Below is a small trained network, with its code and all its weights. Each question gives an input and a target symbol and asks what happens when units are switched off, that is, made to give their printed mean instead of their output.

import numpy as np


def w(rows, s, z=0):
    codes = np.array(rows[::2]) - 128.0
    scale = np.full(codes.shape[1], s)
    scale[-1] = z or s
    return codes * scale


def norm(h):
    return h / np.sqrt((h * h).mean(-1, keepdims=True) + 1e-5)


def f(y):
    return y / 2 * (1 + np.tanh(0.7978845608 * (y + 0.044715 * y**3)))


def softmax(a):
    e = np.exp(a - a.max(-1, keepdims=True))
    return e / e.sum(-1, keepdims=True)


def log_softmax(a):
    a = a - a.max(-1, keepdims=True)
    return a - np.log(np.exp(a).sum(-1, keepdims=True))


def net(x, mask):
    ids = ['αζθμπστ'.index(c) for c in x.split()]
    T = len(ids)
    res = E[ids] + P[:T]
    r = norm(res)
    for j in range(2):
        rows = slice(3 * j, 3 * j + 3)
        q, k, v = (r @ M[0][rows].T for M in (Q, K, V))
        z = softmax(np.where(np.tri(T) > 0, q @ k.T / 3**0.5, -1e9)) @ v
        o = O[0][rows]
        res = res + np.where(mask[j], z, o[:, -1]) @ o[:, :-1]
    y = f(norm(res) @ A[0][:, :-1].T + A[0][:, -1])
    res = res + np.where(mask[2:26], y, B[0][:, -1]) @ B[0][:, :-1]
    return log_softmax(norm(res)[-1] @ U[:, :-1].T + U[:, -1])


Q, K, V, O, A, B = {}, {}, {}, {}, {}, {}
E = w([
[224,101,41],'α',
[219,94,37],'ζ',
[225,106,33],'θ',
[233,229,94],'μ',
[45,47,69],'π',
[131,43,202],'σ',
[255,199,162],'τ',
],0.005)
P = w([
[253,48,135],'0',
[214,80,138],'1',
[187,94,137],'2',
[160,108,133],'3',
[144,116,137],'4',
[125,122,135],'5',
[108,129,135],'6',
[99,136,139],'7',
[83,146,140],'8',
[78,154,150],'9',
[65,157,156],'10',
[65,163,160],'11',
],0.0061)
Q[0] = w([
[87,123,163],'H1',
[151,161,156],'H1',
[6,65,166],'H1',
[198,136,148],'H2',
[97,65,179],'H2',
[113,112,121],'H2',
],0.017)
K[0] = w([
[171,86,127],'H1',
[132,123,201],'H1',
[206,46,9],'H1',
[158,45,73],'H2',
[104,92,242],'H2',
[145,139,147],'H2',
],0.013)
V[0] = w([
[82,90,9],'H1',
[138,49,146],'H1',
[202,106,77],'H1',
[110,151,44],'H2',
[162,137,87],'H2',
[143,112,248],'H2',
],0.012)
O[0] = w([
[41,252,158,56],'H1',
[81,80,191,162],'H1',
[176,166,236,254],'H1',
[153,152,225,146],'H2',
[146,74,118,213],'H2',
[74,115,24,69],'H2',
],0.011,0.0072)
A[0] = w([
[67,140,102,140],'N1',
[43,50,80,84],'N2',
[150,220,83,166],'N3',
[78,127,178,82],'N4',
[111,134,120,119],'N5',
[122,147,150,107],'N6',
[95,129,107,153],'N7',
[111,143,123,87],'N8',
[109,53,118,176],'N9',
[191,114,157,157],'N10',
[119,153,130,71],'N11',
[15,180,213,2],'N12',
[152,120,139,162],'N13',
[120,138,129,151],'N14',
[121,154,111,134],'N15',
[114,170,114,129],'N16',
[175,66,1,161],'N17',
[111,110,133,105],'N18',
[111,136,141,83],'N19',
[116,144,133,141],'N20',
[154,104,139,167],'N21',
[135,142,109,132],'N22',
[135,185,171,114],'N23',
[112,136,138,106],'N24',
],0.011,0.0028)
B[0] = w([
[60,87,154,128],'N1',
[3,193,118,133],'N2',
[134,156,198,120],'N3',
[184,106,108,136],'N4',
[127,126,140,116],'N5',
[146,107,118,131],'N6',
[89,117,143,118],'N7',
[126,118,150,114],'N8',
[87,231,156,159],'N9',
[55,151,90,254],'N10',
[150,106,142,114],'N11',
[120,228,75,167],'N12',
[101,140,112,172],'N13',
[129,122,129,127],'N14',
[115,79,151,116],'N15',
[121,110,160,117],'N16',
[105,22,131,151],'N17',
[134,147,135,124],'N18',
[152,117,130,119],'N19',
[136,114,129,125],'N20',
[89,158,111,187],'N21',
[130,105,135,119],'N22',
[144,67,110,151],'N23',
[144,119,129,122],'N24',
],0.021,0.0071)
U = w([
[139,158,162,87],'α',
[146,136,195,255],'ζ',
[149,120,216,86],'θ',
[119,116,43,186],'μ',
[153,189,89,31],'π',
[5,127,141,91],'σ',
[110,60,116,84],'τ',
],0.012,0.0052)

Each question gives the input, a string of symbols that net reads in full, and the target symbol t.
The units are the heads (3 rows each of Q, K, V and O) and the neurons (one row each of A and B). Each row of codes is followed by its name. A weight is (code - 128) times the scale printed after its matrix; where a second scale follows, it is the last column's (O, A, B and U).
mask holds one flag per unit, heads first, then neurons. A switched-off unit (its flag False) gives its mean, the last column of its rows in O or B, instead of its output. The means were averaged over made-up inputs and are rounded, as every weight is.
A unit's drop is (log p(t) with every unit on - log p(t) with that unit switched off) / (log p(t) with every unit on - log p(t) with every unit switched off).
The circuit of an input: a set's keep is (log p(t) with only the set's units on - log p(t) with every unit switched off) / (log p(t) with every unit on - log p(t) with every unit switched off). Starting from the 12 units with the biggest drops (on a tie, the unit counted first), units are removed one at a time, each time the one whose removal leaves the highest keep (on an exact tie, the one counted first), for as long as the keep stays at least 0.8.
units of the circuit, in order: the units of the circuit, biggest drop first
k most important neurons: the k neurons with the biggest drops, biggest first
heads that matter: for each layer, one digit per head in row order, 1 if its drop is at least 0.15 and else 0, layers parted by /
input ζ ζ θ τ π, target π: heads that matter => 11
input σ θ θ σ τ τ ζ ζ μ θ μ τ, target μ: heads that matter => 10
input ζ ζ ζ ζ π, target ζ: units of the circuit, in order => (H1; N10)
input μ ζ α, target ζ: units of the circuit, in order => (H1)
input θ α μ ζ σ μ θ μ θ μ α, target π: 2 most important neurons => (N10; N17)
input μ ζ μ ζ ζ, target ζ: heads that matter => 11
input μ α τ π, target π: heads that matter => 10
input θ σ μ, target σ: heads that matter => 11
input μ τ τ τ, target τ: units of the circuit, in order => (N17; H1; H2)
input σ τ σ θ, target σ: units of the circuit, in order => (N21; N12)
input ζ μ σ ζ, target σ: 3 most important neurons => (N9; N12; N10)
input ζ ζ π σ ζ τ μ ζ ζ α ζ ζ, target ζ: heads that matter => 01
input α σ α, target σ: heads that matter => 11
input σ ζ ζ τ ζ ζ ζ σ ζ τ τ, target τ: units of the circuit, in order => (H1; N17)
input τ ζ μ, target μ: units of the circuit, in order => (H2; N9)
input μ μ σ π ζ α θ, target θ: heads that matter => 01
input ζ ζ ζ θ, target ζ: heads that matter => 10
input σ σ θ, target σ: units of the circuit, in order => (N9; H1)
input σ α ζ, target σ: heads that matter => 01
input α σ π τ σ μ, target σ: units of the circuit, in order => (H1; N9)
input σ τ ζ, target τ: heads that matter => 10
input α μ π ζ τ θ π θ μ α, target π: heads that matter => 11
input σ τ ζ ζ ζ θ, target ζ: units of the circuit, in order => (H2)
input μ θ σ α, target σ: 4 most important neurons => (N9; N12; N10; N21)
